[ 214 -277   10 -270 -116  302  145 -376 -217  -84 -177  132   52  193
  140  -35 -148  -67 -805   52  -78  -86   68  290 -215   30   82  276
  102 -120  -64   62  397  -82 -282  311 -256   -6  -45 -513   37  298
 -112] : M
[ 174 -137   90 -233 -164  374  118 -338 -194  -78 -201   72   76  205
  164  -71 -170   -3 -776   73  -92 -211   98  232 -228    5   96  225
   40 -185 -146   95  497 -149 -279  320 -168  -52   28 -439   92  307
 -182] : V
[ 259 -252   41 -158 -196  390   11 -414 -214  -34  -27 -179    1   53
  -70   58 -308   14 -673  -76 -133 -185  -24  118 -241   77 -406  145
  200 -174  146  -37  398   28 -309   89 -197  -31  -25 -245 -297  -12
 -113] : M
[ 209 -236   80 -277 -149  241   98 -317 -103  -56 -219  139   47  204
   97  -20 -189  -79 -799   54  -89  -85  127  178 -236   -1  107  333
  -12 -179 -131   77  336  -58 -279  247 -289  -10   15 -504   11  305
 -146] : R
[ 508 -361 -134 -312    8   73  153   64 -239   48 -375  407  -12 -101
    1   23  -41   48   80   64 -143 -318 -180   97   -5  137  -26  282
   48  -32  479  -40  141 -178 -166   28 -364  316   50   95 -317  159
  -48] : C
[ 224 -180  -24   43  -10  -16  329  -50 -114 -443 -200  577 -208  230
  174  151 -347   87   84  138  -66 -125 -423   -9 -193    5 -223 -179
  125  267  453   96  121 -130 -297  548 -319  196 -192 -229 -498  311
   49] : M
[ 172  125  -91   -6  412 -184 -212  141 -138   62   58  358  -86  -81
  -69   89   -5 -222  -21  -88  -68 -121   64   15  169 -169  -59  -85
 -282  408  123  -14  156  163  298  -33  211   19   64 -623 -141   -8
  -98] : B
[ 195 -274   43 -254 -158  262  156 -389 -169  -62 -166  153   65  235
  157  -67 -177  -46 -877   64  -95  -73   57  222 -226  -10  111  326
   47 -122  -69   43  439  -85 -308  301 -248  -11  -43 -540   29  357
 -104] : Q
[ 297 -362   89 -277 -172  386  -48 -305 -198  -39   50 -139   99  -84
 -163  220 -200  -33 -433 -183 -197 -238  -26   62 -208  153 -476  190
  159 -134  213    3  427   25 -297   32 -248 -100    8 -138 -451  -11
 -109] : T
[ 467 -307 -172 -257   45  110  193   -8 -192   33 -505  332  -34  -99
  118  -28   23  130  -31   48  -78 -257 -162  128  -52   56  -77  284
   17 -117  446  -59   25 -228  -79  -10 -374  327   51  204 -229  185
  -99] : B
[ 192 -184   94 -296 -204  328  120 -297 -120 -120 -209   97  105  199
  152  -27 -139   55 -753   42  -75 -129  178  266 -205   -8   59  258
   36 -247 -150   91  449 -154 -335  226 -231  -31  -39 -372   11  390
 -179] : C
[ 216 -174  -66   31   42  -60  360   50 -118 -437 -150  603 -195  187
  154  227 -293  101  104  199  -77 -153 -462  -28 -228   37 -269 -223
  175  286  404  100  170 -111 -317  525 -346  133 -209 -243 -523  290
   71] : V
[ 151   27  -87  -71  401 -130 -188   88 -118   53    3  349  -97  -78
  -71   51   56 -235  -48 -172  -70 -101   48   34  140 -199 -103  -81
 -272  362  181   17  137  174  298  -36  193   31   55 -556  -66   12
 -141] : Q
[ 193 -277   46 -283 -113  251  109 -332 -135  -60 -218  190   36  210
   94  -31 -135  -25 -814   52  -97  -83   41  176 -217  -11   62  291
   46 -117  -80   72  392  -72 -262  292 -254  -42  -10 -505   34  319
 -130] : R
[ 494 -366 -143 -307   49   91  201   15 -185   27 -470  407   -8  -61
   99   -3   66  101  -90   23  -56 -241 -211  129  -52  117  -45  264
   92  -98  432  -32  -10 -204 -151   44 -386  341   12  163 -142  209
  -42] : T
[ 270  -90  -50   67  -12  -66  337  -10 -178 -461 -166  575 -207  207
  150  163 -295   71  109  139  -72 -154 -450  -14 -179   97 -284 -258
  185  306  405   96   99 -105 -309  556 -278  140 -235 -217 -508  236
   99] : U
[ 225 -172  -78   23  -11  -75  348    2 -189 -444 -144  587 -206  223
  143  193 -311   88   24  196 -105 -138 -392   -9 -189    9 -257 -196
  186  301  422   82  178 -122 -322  539 -312  123 -151 -298 -505  310
   64] : C
[ 307 -244   76 -216 -196  385  -16 -407 -197  -58  -25 -143   21   67
 -137   61 -296   43 -698  -54 -135 -181  -41   73 -245   56 -429  149
  162 -131  155  -39  410   20 -343   97 -235  -64   -8 -274 -303   -7
 -115] : Q
[ 193 -215  -85   30  -14  -93  381  -14 -108 -441 -111  555 -214  180
  148  141 -248   89   26  197  -56  -72 -419   -2 -210  -18 -257 -183
  175  233  418   50   83 -100 -318  485 -344  200 -188 -197 -471  284
  104] : R
[ 233 -142  -29    8   48  -49  306  -11 -127 -433 -141  611 -192  205
  122  142 -277   86   66  152  -22 -121 -455  -20 -179   36 -255 -213
  169  294  421  127  167 -123 -300  547 -313  116 -180 -305 -405  262
   53] : V
[ 209 -228   61 -289 -109  326  139 -321 -150  -49 -172  155   86  216
  135  -34 -177 -137 -865   23 -113 -121   93  222 -204   59  143  277
   63 -118 -101   68  437  -66 -285  286 -225  -15  -26 -498   88  292
 -112] : Q
[ 227 -264 -108   65   27  -54  414   35 -150 -491  -65  563 -198   93
  140  280 -356   66   10  171  -54  -87 -472   12 -216  188 -309 -320
  154  194  349   33   70 -100 -305  560 -314  168 -284 -120 -480  274
  220] : U
[ 238 -169  -23   34   13  -57  360   54 -209 -461 -144  590 -239  212
  127  272 -344    5   91  195 -106 -170 -436   16 -189   33 -207 -254
  190  363  379  122  170 -112 -316  583 -245  133 -179 -261 -499  278
  105] : Q
[ 185   45  -80  -66  393 -142 -194  123 -171   18   -9  392  -52  -92
  -96   71    3 -227  -50 -109  -59 -100   60   53  149 -164  -59  -84
 -252  401  115    3  163  134  288  -25  218   11   38 -632 -121   13
 -107] : V
[ 507 -343 -186 -292   39   67  204   49 -191   14 -474  354  -28 -170
   66   44   60   59   53   36  -56 -224 -128  148  -65   71  -76  275
   75  -87  408  -37  -39 -199 -106  -32 -396  387   35  178 -178  180
  -50] : U
[ 242 -249  -61   34  -20  -66  400    7 -161 -500  -87  568 -189  180
  131  223 -329   39   52  187  -56 -112 -402   32 -207   58 -261 -220
  179  244  427   69  127 -110 -359  537 -328  169 -214 -216 -511  308
  157] : V
[ 263 -300 -125   41   37  -83  407    9 -161 -471 -104  552 -211  144
  178  286 -373   86  -37  216  -60 -107 -414   23 -219  158 -302 -226
  123  132  378   27   51 -126 -349  544 -412  210 -251 -133 -528  352
  218] : B
[ 139  -29  102 -201 -185  355   80 -332 -125  -98 -235   35   93  256
  184 -120 -220   -9 -757   37 -102 -169  153  203 -226   13   83  241
   15 -210 -162  114  449 -144 -247  299 -136 -106   40 -395   72  302
 -213] : U
[ 196 -257   31 -281 -143  319   98 -386 -128  -96 -225  106   52  239
  131  -92 -192  -64 -796   24  -99  -76  113  261 -243   15   95  290
   27 -165  -69   76  365  -80 -278  276 -231  -17  -17 -491   63  314
 -156] : V
[ 179   34  -84  -75  406  -61 -197   79 -177   59   32  315  -54 -124
 -111   67   47 -233 -108 -130  -74 -102   55   48  163 -152  -61  -97
 -245  370   98  -25  182  146  315  -51  237   -1   29 -546  -68  -33
 -125] : V
[ 447 -416 -167 -346   30   45  167  156 -220    6 -325  465    5 -123
  -28   16  -33   59   35   60 -148 -274 -137  127   24  136   15  273
   23  -37  486  -76  133 -189 -163   16 -303  331   48  156 -299  216
  -30] : V
[ 498 -371 -165 -339   35   99  134  115 -285   36 -376  411   43 -191
  -15   35  -17   58   58   35 -149 -279 -116  132  -11  178  -35  339
   -6  -30  389  -81   81 -236 -105   15 -371  363   19  127 -358  139
  -78] : Q
[ 174   14  -49  -82  401 -149 -198   85  -74   75   68  347   -7 -107
 -100   98   78 -151  -65 -153  -40  -61   41   18  143 -209  -96  -53
 -250  369  123  -18  200  166  281  -94  167    3   10 -597 -148   49
 -108] : D
[ 122   63  -54  -68  313  -53 -186   71 -243    6  -52  271  -62  -78
   -5   99   82 -278  -99 -212  -56 -166   69   95  143  -87  -78 -166
 -178  296   85   80  140  155  294   36  262 -102   55 -425    8   14
 -128] : A
[ 230 -174  -61   22  -24  -79  356   20 -187 -462 -157  586 -235  236
  170  166 -333   64   38  169  -58 -137 -377   39 -136   13 -244 -202
  155  242  448   91  104 -111 -338  498 -282  150 -163 -204 -465  325
  107] : A
[ 117   42  -98  -71  411 -176 -197  187 -136  111   92  339  -79 -138
  -69   27  104 -230  -82  -58  -53 -101   66   54  200 -228   22  -23
 -295  365  107  -29  149  167  325 -116  275   41  107 -589   50  -22
  -85] : T
[ 203  -65  -49   75  -35  -74  326   29 -141 -461 -176  584 -200  230
  151  128 -358   67   78  159  -59 -123 -395  -20 -189   71 -218 -231
  155  301  397   92   87 -115 -328  565 -300  119 -189 -262 -447  244
   74] : T
[ 318 -307   32 -161 -201  404    6 -405 -241  -65   -4 -165   18  -21
 -129  160 -395   27 -666  -25 -143 -178  -26  109 -257  112 -449  163
  177 -129  124  -89  375  -16 -335   81 -254   25  -46 -272 -418  -17
  -58] : U
[ 265 -290   23 -173 -224  401    7 -438 -230  -85  -30 -187   25   66
  -88   92 -312   43 -744  -27 -135 -172  -24  133 -274  102 -393  140
  209 -177  112  -59  344    0 -338  140 -263  -31    5 -242 -318   10
  -67] : R
[ 244 -456   81 -290 -183  381   28 -293 -201  -29   68 -101  131  -76
 -126  297 -196  -50 -492 -152 -182 -237  -39   51 -225  141 -474  201
  226 -146  203  -17  406   35 -357   45 -328  -87   -8 -181 -430   26
  -71] : D
[ 480 -434 -187 -365   60   45  130   11 -161   49 -409  405  -33 -115
   25   60  133   57    6   -9 -121 -235 -171  127  -55   88  -90  296
   67  -86  475  -17   50 -149 -129  -14 -377  292   44  206 -229  222
  -83] : T
[ 284 -278   20 -174 -219  358   11 -427 -245  -71  -11 -151   15   75
  -78   91 -365  -10 -657  -20 -149 -182   -3  135 -264   70 -365  172
  201 -113  184  -52  381   20 -386  109 -275    9  -19 -303 -376   32
  -78] : Q
[  52   41  -47  -47  343  -99 -146  126 -194  -31   46  287  -78 -139
  -59  136   93 -297  -92 -159  -36  -96   28   51  134 -128  -74 -232
 -149  370   68   64  151  156  302   28  304 -102   52 -456   81  -13
  -33] : Q
[ 283 -369   61 -268 -170  411    1 -322 -176  -44   13 -116   39  -42
 -123  206 -231  -41 -427 -164 -183 -226  -61   45 -220  129 -499  181
  189 -146  247    9  359   38 -343   41 -280  -93  -16 -129 -369   -4
  -94] : T
[ 174   77  -77  -90  398 -139 -222  162 -122   73   29  384  -47 -110
 -112   60   36 -203  -44 -127  -72  -98   80   51  196 -224  -66  -34
 -285  396  139  -26  181  158  290 -102  216  -10   63 -612 -103    2
 -138] : D
[ 255 -376   66 -199 -182  415   12 -360 -162  -24   29 -151   77  -30
  -73  246 -227  -58 -472 -145 -161 -248  -82   43 -231  125 -448  177
  230 -145  229   -7  338   21 -318   76 -301  -35   14 -175 -336   -3
  -73] : R
[ 249 -148  -19   50   -3    6  307  -21 -163 -429 -211  574 -208  268
  161  145 -379   91   -2  154  -54 -129 -448    9 -174   96 -254 -210
  153  258  410   70   66 -131 -339  569 -305  121 -226 -222 -466  259
  102] : U
[ 235 -234   48 -274 -130  252   99 -310 -223  -40 -201  113   79  143
  104    9 -166  -92 -785   75 -119 -106  101  235 -217   61  134  284
   46 -126 -115   39  419  -87 -261  269 -255  -69  -16 -473  -33  296
 -118] : M
[ 128 -252   47 -213 -153  276   86 -429  -96  -52 -187  108   68  234
  153  -68 -170  -14 -899   35  -76  -43   60  198 -267   20   84  306
   39 -164 -152   78  433  -88 -226  324 -270  -61    4 -570   76  319
 -113] : D
[ 229   40  -73  -93  410 -126 -188  111 -180   68   77  396  -58  -92
  -72   61   29 -250  -99 -138  -90 -167   -8   47  169 -147  -73  -74
 -227  411  190    0  249  180  281  -32  226   27   41 -644 -125   -6
 -107] : D
[ 186 -187  -43   18  -27  -32  352  -54 -149 -459 -172  564 -210  196
  134   98 -290  111   18  131  -76  -84 -414  -15 -195    3 -293 -199
  145  257  415   76  118 -136 -294  524 -280  136 -181 -199 -493  297
   82] : U
[ 177 -100   87 -249 -164  363   95 -384  -33  -77 -156   68  113  248
  169 -104 -156  100 -767   37  -34 -126  110  230 -219   -7   67  272
   20 -242 -111   98  483 -131 -309  241 -232  -49  -24 -439   99  331
 -218] : C
[ 209   44 -108 -102  438 -102 -157  120 -160  113   55  372  -55  -81
  -66   50   95 -219  -78 -104  -67 -125   49   53  184 -219  -33  -71
 -202  399  174  -25  221  177  278  -88  233   20   46 -598  -20   13
 -133] : C
[ 208 -318 -116   27   71 -107  437   55 -160 -450  -35  543 -197  113
  127  275 -312  112  -39  208  -24  -58 -435   17 -144   99 -310 -260
  173  175  371   25  115 -135 -305  495 -292  168 -239 -120 -432  332
  225] : T
[ 288 -257   13 -173 -246  404   60 -400 -206  -77   35 -155    0   36
 -125    1 -345   57 -685   25 -124 -147   -2  124 -226   39 -346  187
  147 -137  124 -116  360  -10 -345   74 -220   90  -28 -241 -282  -31
  -81] : A
[ 106  -68  -18 -112  343    6 -198   16 -220    6  -61  314   22  -85
   28  101  126 -297 -166 -270  -45 -118   12  110  111  -66  -68  -92
 -150  289   87  104  163  124  302   66  218 -111   31 -494    3   73
  -92] : V
[ 167   23  -32 -116  397 -104 -211   79 -175   47   29  372  -41  -94
  -90   72   94 -248  -91 -154  -76 -124   39   39  154 -157  -45  -99
 -226  399  140   35  249  171  292  -26  228  -21   68 -573 -104   -3
 -112] : C
[ 149 -155   98 -219 -189  366   88 -395  -71  -74 -206   49  126  251
  138 -108 -194  128 -858   55  -25  -73  148  203 -215  -29   49  296
   10 -264 -186   61  448 -191 -255  247 -226  -62    5 -444   44  348
 -202] : V
[ 286 -224   30 -165 -233  403  -28 -452 -202  -58   -9 -193   36   63
  -69   60 -321   17 -700  -19 -125 -195  -31  146 -264  109 -346  194
  179 -162  115  -51  355    7 -319   99 -243   13    2 -261 -304  -55
 -114] : D
[ 146   74  -34  -50  307   15 -194   15 -236   20 -113  237  -26 -109
   -4   33   63 -266 -234 -193  -22 -111   41   93  140 -109  -74 -129
 -191  248   20   27   62  105  345   -1  267 -105   67 -438   59  -32
  -99] : R
[  90   21  -78 -120  331  -40 -208  127 -211   27  -13  250  -40 -179
  -55   65  137 -277  -92 -168  -64 -104   98  122  143 -107  -63 -139
 -201  283   36   34  144  132  326  -27  283  -88   78 -410   70  -30
 -111] : U
[ 179 -168   60 -226 -215  333  123 -409 -153  -82 -217   63   83  220
  170  -99 -184  -42 -786   36  -69 -100  101  191 -242   35   90  261
   39 -188 -123   61  377  -86 -300  278 -238  -87  -67 -446   70  302
 -145] : V
[ 212  -97   96 -227 -183  332  119 -313 -105  -84 -191  102   58  252
  173  -81 -177   -4 -753   61  -96 -191  140  209 -239  -27  107  260
    5 -175 -122  108  478 -106 -303  306 -215  -28   37 -498  100  328
 -188] : T
[ 235 -260   14 -120 -216  359   14 -438 -225  -66    9 -198  -24   19
  -82   71 -325  -32 -665  -27 -121 -144  -47  121 -277   60 -398  134
  193 -100  143  -62  356   33 -289   95 -209  -13  -13 -293 -284  -60
  -70] : A
[ 177 -156   60 -228 -132  342  119 -366 -174  -48 -219  104   55  201
  140 -101 -192  -58 -843   85  -88 -125   75  190 -223   21  127  319
    7 -113 -162   70  450 -126 -202  298 -219  -24   -2 -547   57  234
 -180] : V
[ 225 -172  -61   45    1  -78  290  -37 -176 -488 -144  585 -217  193
  144  237 -312   52  115  145  -94 -146 -410   -8 -214   88 -306 -226
  155  322  442  116  145 -102 -299  573 -351  124 -188 -266 -612  252
   85] : B
[ 214  -94   98 -254 -192  368  121 -342 -120  -68 -215   82   59  275
  198 -119 -146   30 -780  121 -102 -203  105  262 -229  -59  147  255
   50 -187 -135  100  528 -139 -319  297 -175    0   16 -436   95  341
 -226] : U
[ 508 -331 -205 -279   31   28  165    5 -175   -6 -427  422  -30  -77
   77   25   28   83  -42   27  -57 -262 -155  152  -32  116  -71  298
   38  -98  490  -23   -3 -168 -140    7 -415  333   44  102 -219  213
  -46] : T
[ 221 -234  -69   49  -24  -83  325  -45 -108 -432 -170  544 -162  216
  149  215 -279  115   71  145  -66  -85 -429    3 -214   77 -266 -187
  201  234  392   69   54 -132 -341  546 -388  168 -208 -216 -507  312
  128] : R
[ 481 -373 -175 -321   45   67  190   45 -150   -2 -426  376  -25 -106
   50   57   60   76  -33   23  -94 -236 -158  108  -53   68  -93  268
   71  -85  465  -49   18 -168 -134  -13 -380  339   62  196 -200  199
  -46] : R
[ 321 -380   88 -280 -143  400  -11 -281 -176  -32   15 -114   87  -42
 -149  268 -209  -51 -509 -128 -164 -234  -42   52 -244  112 -478  191
  213 -123  193    5  379   26 -316   39 -285  -63   30 -198 -345  -16
  -81] : Q
[ 295 -376   78 -238 -186  384   -6 -363 -189    1   32 -135   42  -32
 -107  162 -221  -25 -493 -131 -155 -257 -116   82 -195  112 -450  221
  170 -176  261    6  375   46 -320   36 -250  -68    7 -191 -348   -5
  -88] : U
[ 285 -247   32 -169 -179  401    3 -418 -172  -26   28 -118   38   47
  -83   75 -302   32 -704  -56 -124 -197  -70   96 -262   93 -379  181
  183  -91  133  -56  410   16 -290  115 -234   36  -19 -365 -291  -51
 -127] : D
[ 459 -312 -113 -338   34   70  205  173 -250   36 -363  422   16 -149
   -5  -14  -18   81   18   92 -146 -318 -160   73    2  118    7  291
   -2  -38  420  -59  161 -225 -113   -3 -308  290   70  149 -298  153
  -70] : Q
[ 180 -129  -59   60  -24  -78  331   -7  -99 -468 -148  548 -196  223
  172  138 -291   83  101  162  -33  -80 -387   34 -219   32 -226 -202
  159  267  380  102   73 -112 -303  523 -319  179 -200 -233 -446  257
   68] : A
[ 193 -138  -40    7   -3 -139  320   47  -71 -461 -105  621 -172  206
  115  188 -289   95  145  167  -55  -88 -394  -32 -196   49 -225 -209
  151  298  428  106  142  -94 -370  527 -380  151 -201 -257 -525  306
   72] : C
[ 265 -303   60 -215 -223  383  -29 -413 -258  -56  -49 -195    7   17
 -116  119 -340    8 -699  -16 -147 -182   40  149 -235   66 -370  174
  145 -167  102  -55  409  -23 -327   59 -231  -15   36 -220 -366   13
  -93] : A
[ 173 -222   50 -242 -143  336  158 -376 -145  -66 -176  164   50  209
  175  -75 -159  -49 -833   36  -85 -136   14  218 -232   26   80  257
   86 -101  -71   76  455  -72 -292  306 -207   -7  -68 -536   83  288
 -117] : U
[ 173  125   -5  -83  307    9 -206   19 -238   24  -90  269  -18  -37
   11    0   88 -261 -192 -165  -53 -163   50   94  135 -112  -23  -79
 -205  298   43   71  149  115  324   39  270 -101   97 -506   18  -37
 -171] : U
[ 152   76  -46  -49  303  -19 -169  106 -230    8  -81  227  -55 -101
  -33   71   37 -265 -196 -130  -61 -126   37   62  137 -105  -61 -145
 -162  253   31   25   78  116  307   16  245 -101   98 -397   60  -25
  -75] : R
[ 158  -15  -83  -96  394  -85 -169  129 -163   91   44  357  -84 -151
  -80   95  105 -253  -94  -88  -78 -118   64   90  145 -217   13  -63
 -246  392  118  -30  228  179  306  -69  238   44   52 -565  -39  -17
 -115] : M
[ 467 -378 -174 -309   22   92  166   54 -253   28 -421  420    7 -118
   43  -29  -26  123   28   59 -118 -272 -167  104  -19  118  -36  311
   51  -53  481  -47  154 -223 -129   40 -377  293   50  132 -283  207
  -57] : T
[ 240 -341   52 -234 -210  420  -14 -340 -188  -27   19 -149   79  -29
  -88  180 -207  -13 -453 -121 -144 -243  -72   53 -239  173 -448  207
  184 -155  165    6  337   13 -327   97 -300  -44   11 -164 -289  -56
  -68] : Q
[ 240 -136  -64   46  -25  -81  296   13 -130 -468 -145  586 -191  218
  146  140 -298   79  106  153  -55 -116 -433   29 -180   89 -244 -219
  154  280  422   87   46  -84 -329  539 -293  146 -220 -243 -459  223
  102] : B
